Rows lie near named flat spaces through zero. A row that begins with a name and a colon came from that space; any other row is followed by the name of its block's space that it lies nearest.
nm-dc: -32, -8, -3, 29, 30, -6, 8, -41, -11, 19, 4, -3, 1, 34, 49, 46, 3, -4, -12, 11, 3, 20, 38, 0, 9, 48, 23, -6
rl-lp: 1, -9, 36, -31, -7, 46, 16, -10, -6, -28, 13, -3, -29, 12, 45, -17, -3, -7, -26, 0, 4, -20, 16, 22, 7, -8, -7, 13
nm-dc: -4, 6, 6, 41, 15, 20, -17, -60, 4, 47, -37, 22, 8, 34, -13, 43, 7, 25, 37, -16, 14, -5, -18, -9, 17, 21, -14, 1
rz-jf: -20, -7, 5, 18, -8, -5, 10, -2, -11, -15, 13, -19, 5, 36, 88, 23, -20, -9, -24, 34, 11, 14, 58, 9, -4, 37, 22, -8
qn-mt: 19, -10, 7, -37, 39, 25, 27, 8, -4, 24, 32, -32, -13, -28, 0, -18, 3, 19, -17, -10, -9, 2, -32, 11, -29, -27, -33, -11
nm-dc: 31, -2, 14, 13, -20, 24, -13, 4, -7, 23, -8, -1, 9, 7, 5, 10, -25, 27, 25, 17, 22, -21, -10, -9, -28, -13, -35, 7
qn-mt: -7, -6, -17, -7, -29, -26, -16, 22, 33, 4, -31, -34, 49, -7, -60, -45, 4, 6, 32, -15, -46, 45, -17, -15, 29, -21, -8, -20
rl-lp: -23, 50, -31, 44, 15, -1, -7, -18, -19, -20, -28, -9, -24, 0, 11, 16, 9, -10, -17, -23, 3, -16, -10, 7, 4, 20, 7, -21
sb-qf: -51, -7, -29, 41, -13, -62, -16, -6, 1, -6, -23, -17, 34, 2, -40, -3, 9, -24, 20, 3, -42, 46, 36, -27, 38, 34, 34, -9
rl-lp: -20, 42, -44, 39, 22, -7, -12, -5, -19, -4, -25, -26, -8, -11, -10, 11, 7, -3, -12, -21, -14, -1, -15, -5, -5, 10, -1, -26
sb-qf: -26, 3, -18, -6, 71, -26, 35, -36, 22, 25, 22, 13, -9, 14, 31, 34, 37, -4, -28, -24, 7, 35, -11, 25, 19, 36, 38, -27
sb-qf: -1, -1, 17, -7, 39, 21, 18, -56, 35, 37, -6, 32, -3, 45, 35, 35, 24, 20, 2, -25, 26, 12, -24, 27, 28, 20, 8, -12
rl-lp: -29, 80, -36, 6, -5, -6, 3, 17, -12, -96, -28, -3, -61, -40, -18, -47, 31, -46, -50, -56, -13, -38, -31, 29, 26, -13, 22, -21
nm-dc: 8, -22, 93, -7, -16, 21, 60, -39, 0, -7, 28, -3, -46, -12, 26, -46, -5, 15, 20, -1, 34, -37, -14, 34, 7, -1, -46, 13
rz-jf: 15, 21, 14, 22, -38, 2, -4, -2, 22, -8, -28, 9, 9, 26, 27, -3, -13, 16, 23, 1, 31, -12, -14, 15, 8, 1, -11, -12
sb-qf: 1, 2, -3, 29, 24, 14, 11, -10, -27, 36, 7, -56, 1, -7, 24, 11, -19, 27, 2, 11, -3, 3, -4, -6, -37, 7, -41, -21
sb-qf: 29, -25, 22, -13, -37, 75, -29, 9, -4, 34, -28, -67, 42, 27, 9, -20, -42, 44, 29, 18, -30, 9, 3, -20, -20, -38, -69, -1
sb-qf: -20, -22, -22, -33, -31, -6, -26, 39, 9, -28, -12, -36, 40, 2, -25, -37, -3, -24, -9, 7, -63, 45, 38, -21, 25, -18, 21, 1
rl-lp: -39, 80, -56, 30, 27, 25, -6, -14, -8, -38, -54, -60, -23, 3, 20, -14, 22, -9, -43, -59, -34, 4, -33, 23, 22, 4, -2, -58
qn-mt: -27, 7, -10, -26, 33, 50, 2, -19, -15, -18, -4, -31, -22, 11, 27, -4, 15, -14, -47, -25, -37, 7, 12, 11, 17, -2, 6, -7
qn-mt: 5, 1, -10, 32, -39, -27, -23, 8, 27, 32, -47, -36, 57, -3, -67, -30, -11, 29, 66, -7, -27, 32, -31, -24, 15, -15, -35, -23
nm-dc: 39, -40, 25, -34, -2, 30, 18, 34, -5, 47, 31, -78, 28, -28, -5, -42, -35, 46, 19, 24, -22, 17, -18, -10, -51, -45, -75, -10
sb-qf: -20, 0, -29, -18, 59, -41, 28, -2, 14, 9, 33, 8, -5, -10, 10, 17, 31, -15, -34, -14, -5, 35, -5, 15, 6, 21, 42, -20
rl-lp: -4, 23, -21, -9, 36, 58, -8, -14, -17, 11, -19, -45, -13, -4, -3, -4, 7, 13, -24, -33, -32, -3, -27, 2, -7, -20, -31, -19
rl-lp: 12, 38, -4, -28, 22, 59, -9, -12, -14, -27, -17, 21, -54, -28, -43, -19, 26, -8, -25, -52, -6, -52, -53, 13, 5, -39, -18, 12
rz-jf: -29, -45, -22, 22, 46, -9, -12, -15, -52, 48, 32, -27, 17, -1, -1, 54, -13, -6, -10, 40, -34, 30, 65, -46, -30, 36, 12, 19
rl-lp: -13, -63, 21, -4, -25, -48, 26, 61, -64, -28, 86, -49, -3, -49, 32, -23, -47, -33, -24, 87, -17, 6, 102, -30, -58, 15, 8, 33
rl-lp: 12, -71, 67, -94, -47, 19, 36, 29, 56, -18, 37, -29, 37, 36, 65, -64, -16, 4, -7, 28, -18, 51, 40, 29, 30, -24, 1, 3
qn-mt: 15, 21, -12, -4, -22, -43, 0, 33, 21, -35, 6, 52, -6, -9, -1, 0, 7, -19, -5, 3, 36, -15, -9, 13, 2, -1, 36, 4
sb-qf: 0, 19, 36, -20, 9, 54, 14, -51, 21, -23, -14, 51, -42, 46, 56, 16, 22, -3, -22, -31, 37, -32, -13, 43, 37, 9, 14, 8
qn-mt: -14, -43, 24, -18, -17, -12, -6, -6, -4, -18, 22, 47, 0, 18, 6, 15, 1, -31, -4, 28, 1, 3, 60, -12, 22, 20, 44, 43
rz-jf: -32, -36, 16, -33, 37, -21, 33, -23, 7, 12, 24, -20, -8, -39, -68, -44, 35, -13, 3, -30, -51, 33, -12, -2, 34, -5, 0, 2
nm-dc: -4, 6, -37, 10, 28, 18, -37, -21, 4, 47, -39, -8, 28, 5, -65, 20, 15, 18, 22, -29, -36, 21, -31, -28, 10, -10, -13, -8
qn-mt: -35, -10, 1, 4, 4, 39, -18, -35, -15, -3, -26, -27, 4, 29, 7, 5, 4, -9, -9, -9, -42, 16, 34, -11, 31, 13, 3, 5
qn-mt: -2, 31, -18, -7, 5, 39, -18, -10, 12, -2, -44, -24, 2, 5, -26, -20, 14, 11, -1, -43, -28, 2, -41, 6, 21, -25, -22, -22
qn-mt: 15, 36, -12, 4, 52, 25, 33, 1, -23, 10, 26, -34, -40, -22, 50, 10, -2, 19, -39, -12, 25, -25, -37, 27, -50, -5, -31, -30
rz-jf: -19, 3, -33, -37, 82, -3, 32, -16, 29, 36, 15, -40, 7, -7, -2, -4, 39, 11, -32, -45, -37, 57, -42, 21, 15, -2, 6, -47
nm-dc: -2, 10, 8, 9, -29, -23, 11, 24, -13, -55, 24, 29, -24, 11, 73, 12, -16, -30, -31, 34, 42, -25, 47, 17, -11, 24, 39, 12
nm-dc: -46, 13, -54, 42, 46, 11, -40, -40, -38, 15, -26, 5, 1, 29, 2, 72, 13, -21, -24, -6, -29, 13, 42, -30, 11, 44, 39, 4
rz-jf: -30, -45, 35, 19, -33, -20, 5, -6, -35, -20, 23, -10, -2, -1, 10, -7, -22, -26, 9, 45, -14, 1, 79, -23, 5, 29, 12, 35
sb-qf: -38, 27, 20, 16, 2, 54, 9, -51, -17, -42, -26, -18, -41, 39, 71, 2, 7, -15, -35, -22, -3, -19, 25, 28, 34, 26, 4, -8
rz-jf: 15, -2, -17, -3, -19, 1, -22, 36, -13, -1, -3, -17, 17, -18, -26, -11, -17, 2, 6, 14, -16, -1, 3, -21, -23, -22, -13, 5
nm-dc: -21, -8, -33, -26, 37, -17, 1, 1, 22, 20, -4, -27, 25, -13, -48, -17, 28, -3, -6, -31, -52, 52, -20, -6, 25, -9, 12, -23
rz-jf: 18, 21, 9, -9, 22, 9, 4, -32, 29, 19, -21, 48, -21, -17, -68, -8, 36, 15, 26, -53, 16, -24, -78, 14, 24, -22, -15, 1
rz-jf: 5, 8, 38, 18, -46, 1, 2, -12, 3, -33, -12, 38, -20, 16, 21, -5, -8, -8, 16, 9, 38, -37, 11, 13, 16, 10, 3, 19
12, 3, -11, 11, 35, 2, -11, -32, 13, 60, -21, 18, 11, -13, -78, 15, 22, 29, 40, -34, -5, 3, -60, -15, 5, -12, -25, -3	rz-jf
-32, 38, -26, 61, -15, -57, 1, -9, 13, -23, -28, 4, 10, 24, 34, 19, 4, -13, 4, 0, 19, 15, 13, 11, 23, 46, 36, -31	rl-lp
-25, -42, 27, -31, 27, -39, 69, 3, 21, 5, 61, -52, 9, 2, 72, -26, 2, -2, -27, 20, -10, 59, 32, 30, 5, 26, 14, -29	nm-dc
-6, -15, -16, -2, 17, -3, 1, 11, -9, 19, 16, -33, 20, 6, 26, 14, -11, 5, -13, 19, -16, 28, 24, -9, -18, 9, 2, -11	nm-dc
5, -7, -24, -18, 12, 15, -21, 34, -49, -23, 32, 12, -21, -21, 7, 24, -12, -28, -44, 28, -7, -24, 43, -22, -40, -6, 22, 33	rz-jf
-11, 35, -34, 28, 33, 22, -13, -14, -31, 8, -19, -25, -18, -13, -12, 17, 5, 4, -15, -22, -15, -14, -18, -8, -15, 2, -16, -15	rl-lp
-27, -7, 37, 12, -36, -19, 34, -13, 25, -30, -2, -28, 8, 36, 75, -27, -9, -5, 1, 13, 9, 25, 34, 31, 35, 30, 10, -23	rz-jf
-32, 41, -37, 20, 11, -2, 3, 15, -30, -43, -9, -55, -23, -23, 15, -21, 3, -22, -41, -16, -30, -1, 7, 6, -5, 5, 3, -28	rl-lp
-28, 10, -34, -6, 12, 6, 0, 10, 11, 8, -28, -102, 35, -10, -24, -50, 5, 12, -4, -30, -76, 58, -19, -4, 17, -18, -28, -52	qn-mt
0, 21, 8, 64, 36, -23, 25, -45, -18, 40, 7, 15, -26, -7, 12, 42, 2, 22, 21, -1, 49, -26, -27, 7, -24, 36, -18, -11	sb-qf
-28, -50, 45, -48, 51, -20, 78, -39, 47, 45, 36, -63, 11, -18, -17, -64, 34, 22, 12, -36, -45, 71, -35, 30, 42, -1, -26, -38	nm-dc
-40, -35, 30, 27, 7, -27, 26, -46, 5, 26, 5, -27, 17, 22, 17, 2, 2, 4, 23, 11, -15, 40, 34, -2, 30, 43, 3, -8	rz-jf
-15, 7, 35, 14, -50, -43, 23, 0, 16, -66, 8, 52, -24, 20, 54, -8, 0, -35, -6, 18, 48, -21, 38, 30, 32, 33, 47, 13	rl-lp
-6, -8, 48, 24, -22, -2, 6, -43, -7, -13, -5, 59, -31, 7, -12, 8, 6, -11, 27, 1, 34, -41, 10, 3, 24, 20, 6, 37	rz-jf
-5, -19, 19, -4, 0, 27, -11, -49, 42, 42, -35, 10, 37, 60, 8, 19, 10, 26, 32, -15, -6, 34, -7, 3, 44, 10, -3, -7	sb-qf
-29, -1, 9, 24, 26, -5, 26, -43, 9, 14, 6, -8, 1, 51, 91, 40, 2, 4, -17, 8, 20, 26, 31, 24, 16, 52, 23, -24	rz-jf
-9, 30, 3, 10, 1, 23, 1, -34, 27, -7, -36, 9, -4, 42, 38, 10, 14, 8, -3, -29, 14, 1, -18, 27, 34, 12, 6, -22	rl-lp
-2, 14, 22, -14, -12, 21, 11, -7, -1, -42, 0, 22, -36, 2, 21, -16, 8, -17, -20, -12, 15, -30, 1, 23, 16, -4, 8, 11	rl-lp
-35, 13, -16, 0, 30, 58, -7, -32, -18, 3, -31, -71, -3, 17, 14, -10, 8, 5, -26, -32, -58, 21, 3, 0, 19, -1, -22, -26	qn-mt
-10, -2, 8, -37, 27, -8, 29, -12, 29, 1, 5, -7, -10, -28, -49, -45, 36, -2, -1, -45, -26, 19, -46, 18, 33, -20, -5, -14	rz-jf
12, 22, 26, 18, -39, 1, -1, -2, -6, -43, -7, 53, -34, 6, 22, 4, -7, -14, 3, 7, 50, -54, 5, 15, 2, 6, 10, 23	nm-dc
-30, 42, -34, 36, 28, 48, -8, -28, -16, 19, -52, -105, 8, 10, 10, -14, -1, 27, -8, -40, -53, 23, -28, 1, 4, -2, -51, -57	qn-mt
-5, -5, -37, 12, 26, 7, -16, 16, -32, 17, 17, -24, 14, 18, 53, 51, -21, -1, -33, 35, -5, 16, 46, -18, -39, 21, 16, -4	rz-jf

Rows lie near named flat spaces through zero. A row that begins with a name and a colon came from that space; any other row is followed by the name of its block's space that it lies nearest.
qp-nb: -35, -8, -3, -3, 0, -11, 14, 8, 7, 32, 35, 5, 16, -32, -13, 18, -15, -15, 18, -4, -13, -13, -50, 6, 27, -23, 10, -6
gh-sf: -4, -6, 26, -4, -8, 23, -11, -11, -17, -55, -40, -35, -28, 22, 31, -22, 10, -26, -28, -2, 2, -7, 51, -14, -13, 4, -29, 6
lf-hl: 16, -2, -38, 16, -18, 6, -3, -8, 6, 42, 8, 22, 8, 4, -20, 25, -2, 30, 15, 15, -1, 18, -16, -9, 3, -3, 17, 3
gh-sf: 13, 11, -23, -46, 6, 6, 5, 10, -7, 48, -6, 10, -35, 6, -17, -24, -24, -2, -8, -26, 23, -9, 8, -2, 3, 15, 0, 8
mn-ml: 38, 32, -13, -80, 50, -7, 29, 39, -8, 25, 25, 54, -21, 57, -19, -36, -37, -4, -53, -66, 58, -30, 31, 26, -10, 56, 0, -10
ld-cj: 24, 15, -39, 20, 4, -7, 0, 3, -11, 60, -36, -2, -52, 24, -33, -16, -16, 8, 5, -23, 28, -8, -20, -9, -15, -15, 13, 54
ld-cj: -25, -10, 21, -17, -4, -5, 15, 8, 3, -30, 20, -7, 5, -14, 9, -1, -7, -31, -3, 9, -19, -6, 2, 0, 14, 4, -11, -30
ld-cj: -18, -8, -17, -20, -16, 4, -8, -6, -29, 56, -53, -32, -65, 61, -7, -34, -17, -23, -21, -23, 26, -22, 26, -28, -10, 3, -25, 39
qp-nb: -35, -6, 2, -62, 10, -23, -4, 7, 4, 75, 36, 19, 34, 6, -5, -5, -8, 14, 6, -15, 8, -11, -8, 13, 18, 27, -2, -23
qp-nb: -2, 6, 19, -46, 27, -28, 30, 29, 10, -19, 52, 36, 28, 16, -3, -8, -14, -13, -20, -11, 4, -10, 9, 24, 6, 42, -1, -50
qp-nb: 11, 9, 30, 31, 24, -11, -46, -21, -12, -10, -51, -20, 23, 47, 28, -17, 48, 43, -10, -13, 27, 0, 37, 10, -42, 7, -10, 41
ld-cj: -26, -8, -1, -19, -7, -17, 20, 12, -14, 20, -15, -23, -51, 27, -13, -28, -26, -46, -10, -10, 2, -22, 1, -15, 4, 2, -17, 7
qp-nb: 0, -8, -30, -4, -31, 24, 24, 4, 0, 2, 4, -6, -47, -31, -18, 7, -32, -34, 8, 14, -19, 4, -17, -23, 23, -18, 2, -8
lf-hl: -2, 3, -9, -23, 11, 61, 27, 11, -20, -38, 23, 23, -14, 40, 13, 22, -33, -43, -69, -58, 32, -43, 14, 1, 16, -13, -12, 6
ld-cj: 1, -5, 3, -40, -21, -12, 51, 29, 15, -51, 32, -3, -44, -61, -16, -21, -39, -62, 15, 38, -45, 14, -1, -11, 26, 19, -5, -67
qp-nb: 2, 4, 11, 15, 19, -12, -13, -3, 20, 1, 40, 31, 77, -23, 6, 33, 25, 45, 17, 6, -5, 12, -25, 28, 3, 0, 21, -16
lf-hl: -11, 9, 28, -16, 24, 4, 17, 17, -3, -41, 10, -9, -13, -29, 10, -15, -12, -39, -14, -28, 3, -25, -8, 15, 10, -12, -6, 0
mn-ml: 19, 27, -4, 70, 51, -41, 22, 25, 16, 5, 28, 28, 22, -25, -35, 20, -3, 11, 21, -29, 13, -18, -88, 37, -7, -43, 44, 41
gh-sf: -9, -6, 5, 44, 2, -19, 3, -2, 16, -9, 29, 13, 47, -16, -5, 34, 14, 16, 22, 21, -19, 9, -38, 11, 5, -17, 18, -8
ld-cj: -56, -28, 12, -54, -37, 33, 12, -4, -25, -7, -19, -49, -61, 4, 19, -24, -31, -77, -25, -5, -13, -26, 31, -35, 28, -6, -43, -12
mn-ml: 38, 5, -6, 68, -10, 16, 8, -5, 13, -74, 0, 6, 5, -30, 0, 30, 12, 6, 11, 32, -23, 25, -13, -2, -8, -24, 18, -2
lf-hl: 1, 8, 22, -11, 28, -32, 6, 14, 13, -10, 32, 22, 41, -4, 1, -2, 9, 13, 3, -3, 0, 0, -6, 27, -3, 21, 8, -24
mn-ml: -36, -5, 40, 72, 27, -45, -3, 0, 10, -25, 20, -8, 62, -4, 7, 27, 30, 6, 19, 3, -14, -13, -55, 25, -5, -35, 13, 16
gh-sf: -2, -17, 29, 4, -31, 52, -8, -20, -26, -104, -56, -49, -45, 43, 48, -16, 11, -47, -50, 12, -6, -3, 85, -33, -15, 5, -47, -3
lf-hl: 23, 4, -45, 13, -2, 11, 7, 1, 11, 42, 38, 52, 33, 14, -25, 44, -9, 38, 2, -2, 10, 10, -28, 5, 7, -1, 27, -4
lf-hl: 15, 8, -29, -9, -3, 12, 22, 13, 12, 16, 32, 25, -9, -45, -24, 15, -26, -5, 14, -2, -6, 4, -36, 3, 22, -12, 21, -10
mn-ml: 58, 20, -36, 5, -7, 28, -1, 0, 14, 0, -6, 17, -26, -69, -18, 2, -8, 25, 27, 12, -5, 31, -12, -2, 2, -10, 26, 5
gh-sf: -3, 7, 17, 0, 16, -22, -4, 5, -3, 2, -19, -17, -15, -3, 0, -26, 4, -6, 6, -10, 6, -8, -1, 6, -11, 0, -3, 16
lf-hl: -1, -3, 10, -31, -2, -7, 6, 6, 3, -12, 11, 6, 5, 10, 6, -11, -2, -5, -8, 10, -5, 6, 26, 0, 0, 29, -10, -31
mn-ml: 41, 25, -11, -7, 22, 1, -8, 6, 18, 12, 12, 24, 13, -65, -12, -2, 4, 37, 28, -6, 5, 18, -22, 22, 0, -2, 28, 3
lf-hl: 14, 3, -15, 18, 4, -27, -8, -2, 16, 37, 20, 28, 42, 4, -16, 19, 15, 47, 24, 18, -2, 21, -20, 11, -7, 11, 21, -7
mn-ml: -14, 6, 14, -12, 28, -25, 4, 12, -1, 19, 15, 10, 19, 20, -3, -7, -1, 1, -9, -26, 17, -20, -11, 19, -2, 7, 1, 5
ld-cj: -62, -26, 35, -20, -9, 26, -32, -26, -25, 4, -19, -33, 26, 55, 47, 5, 21, -11, -36, -22, 13, -29, 39, -10, 3, -4, -38, 13
gh-sf: 7, 15, -2, 16, 24, -36, 20, 22, -5, 14, -14, -6, -39, 17, -26, -27, -17, -22, 0, -23, 16, -20, -24, 6, -13, -7, 7, 29
qp-nb: -6, 3, 16, -25, 18, -19, 13, 15, 0, -8, 17, 11, 8, 20, 1, -13, -6, -12, -15, -12, 7, -12, 10, 12, -2, 23, -6, -18
gh-sf: -1, -2, 9, -57, -7, 49, -24, -15, -18, -7, -25, -13, -14, 13, 34, -18, 3, -1, -33, -22, 20, -7, 62, -9, 0, 19, -27, -1
mn-ml: -13, 6, 9, -32, 23, -18, -1, 10, -2, 35, 11, 9, 11, 12, -2, -15, -4, 4, -6, -26, 18, -17, -3, 15, 1, 14, -1, 2
gh-sf: -19, 0, 22, -40, 20, 34, -45, -22, 2, 24, 23, 18, 81, -19, 40, 24, 31, 52, -8, -29, 19, -5, 13, 25, 12, 3, -1, -3
ld-cj: -6, 0, 19, 23, 14, 11, -12, -8, 11, -29, 29, 15, 62, -26, 20, 35, 23, 23, 4, -2, -6, 1, -19, 21, 7, -18, 11, -5
qp-nb: -46, -2, 30, -14, 34, -44, 12, 18, 7, 24, 46, 12, 48, 2, -2, 4, -2, -10, 2, -24, 3, -29, -40, 29, 14, -1, 4, -10
4, 0, 6, -48, 16, 13, 21, 15, -1, -27, 49, 48, 38, 61, 12, 14, -11, -3, -54, -22, 20, -14, 39, 15, 3, 46, -11, -47	lf-hl
23, 14, -55, -77, -1, 22, 12, 14, -5, 90, 14, 37, -39, 4, -32, -15, -44, 8, -11, -35, 32, -7, 3, -5, 16, 25, 8, -1	gh-sf
-27, -6, 3, -47, -7, -3, -29, -12, -1, 68, -8, -17, 6, -34, 6, -18, 6, 18, 26, -1, -2, 4, 0, -2, 13, 5, -5, 1	mn-ml
47, 31, -50, 30, 17, -57, 67, 51, 17, 32, 13, 20, -87, -46, -85, -27, -59, -38, 40, -2, -5, -1, -85, 4, 2, -19, 43, 18	ld-cj
-13, -10, 9, 12, -22, 6, -18, -17, -14, -5, -52, -48, -41, -1, 12, -23, 9, -16, 7, 13, -8, 2, 20, -23, -9, -13, -19, 24	lf-hl
-5, 5, 33, -17, 23, -36, 3, 12, 11, -19, 18, 4, 28, -10, 7, -17, 12, 3, 7, 5, -6, 2, 5, 21, -5, 24, -1, -26	lf-hl
-1, 0, 7, 19, 10, -13, -14, -7, -1, 7, -3, 6, 30, 33, 6, 8, 19, 25, -4, -2, 10, 0, 4, 8, -14, 5, 1, 10	lf-hl
28, 30, 21, -28, 57, -24, -5, 19, 17, 0, 35, 41, 52, -27, 1, -10, 13, 40, 3, -30, 23, -2, -8, 48, -9, 25, 21, -11	mn-ml
-31, -8, 1, -23, -6, -8, 2, 2, -18, 38, -25, -29, -43, 22, -5, -28, -17, -32, -8, -18, 10, -23, 4, -14, 3, -3, -18, 20	qp-nb
-4, 4, -17, 9, 4, -11, 3, 4, -14, 45, -26, -11, -39, 31, -20, -16, -15, -11, -5, -24, 21, -19, -14, -8, -8, -13, 0, 40	ld-cj
-65, -16, 5, 7, -9, -13, -11, -8, -26, 70, -44, -59, -50, 12, -6, -24, -13, -40, 9, -28, 8, -40, -32, -20, 9, -44, -18, 60	qp-nb
3, -5, -3, -54, -10, 15, 21, 11, 0, -19, 25, 18, -7, 13, 4, -6, -20, -21, -25, 3, -3, 1, 36, -5, 12, 36, -14, -47	lf-hl
-26, -1, 33, 57, 33, -42, 16, 12, 2, -34, 23, 5, 43, 41, 2, 20, 13, -13, -13, -15, 3, -27, -36, 24, -10, -18, 5, 12	mn-ml
37, 8, -48, -18, -29, 31, 4, -2, -8, 31, -39, -10, -82, -19, -24, -23, -29, -9, 8, 4, 5, 15, 13, -30, 1, -2, 2, 18	ld-cj
-10, -7, 13, -22, -10, -1, -28, -16, 13, 14, 7, -5, 39, -46, 17, 3, 24, 33, 30, 27, -20, 25, 8, 4, 8, 11, 1, -24	gh-sf
-15, -2, 6, 42, 8, -6, -20, -14, 11, 16, 16, 4, 54, -33, 4, 34, 25, 33, 29, 4, -9, 4, -46, 15, 6, -33, 20, 17	qp-nb
12, 1, 7, 7, -19, -59, 16, 14, 2, -11, -55, -54, -90, -25, -26, -69, -10, -39, 41, 48, -32, 23, 10, -24, -20, 16, -10, -3	gh-sf
-4, 11, 2, -71, 22, 29, -32, -8, -6, 57, 7, 17, 27, -10, 18, -9, 5, 35, -13, -46, 35, -13, 20, 17, 9, 16, -4, 8	gh-sf
51, 19, -54, 21, -11, 45, -10, -10, -1, 33, -28, 7, -45, -44, -23, 9, -13, 24, 17, -10, 14, 14, -23, -12, 1, -34, 25, 46	ld-cj
-3, 14, 32, -29, 42, -20, 24, 28, 12, -36, 47, 25, 31, -22, 5, -6, -8, -16, -12, -25, 4, -18, -12, 35, 8, 14, 6, -29	lf-hl
-33, -8, 5, 23, -7, -4, -2, -5, -18, 18, -38, -45, -45, 8, -3, -16, -8, -36, 2, -15, 3, -25, -19, -16, 1, -36, -12, 45	qp-nb
27, 14, -31, -1, -4, -25, 50, 34, 11, 4, 10, 6, -71, -46, -50, -23, -47, -42, 25, 11, -16, 5, -41, -7, 11, -6, 19, -9	ld-cj
1, -2, 4, -28, 7, 8, 10, 6, -2, -16, 24, 26, 22, 43, 9, 7, -4, -1, -33, -11, 12, -7, 29, 6, 0, 30, -9, -27	lf-hl
-34, -15, 20, -14, -6, 13, -13, -12, -12, -5, -6, -17, 13, 22, 25, 2, 8, -11, -18, -8, 2, -14, 21, -5, 5, 0, -21, -1	ld-cj
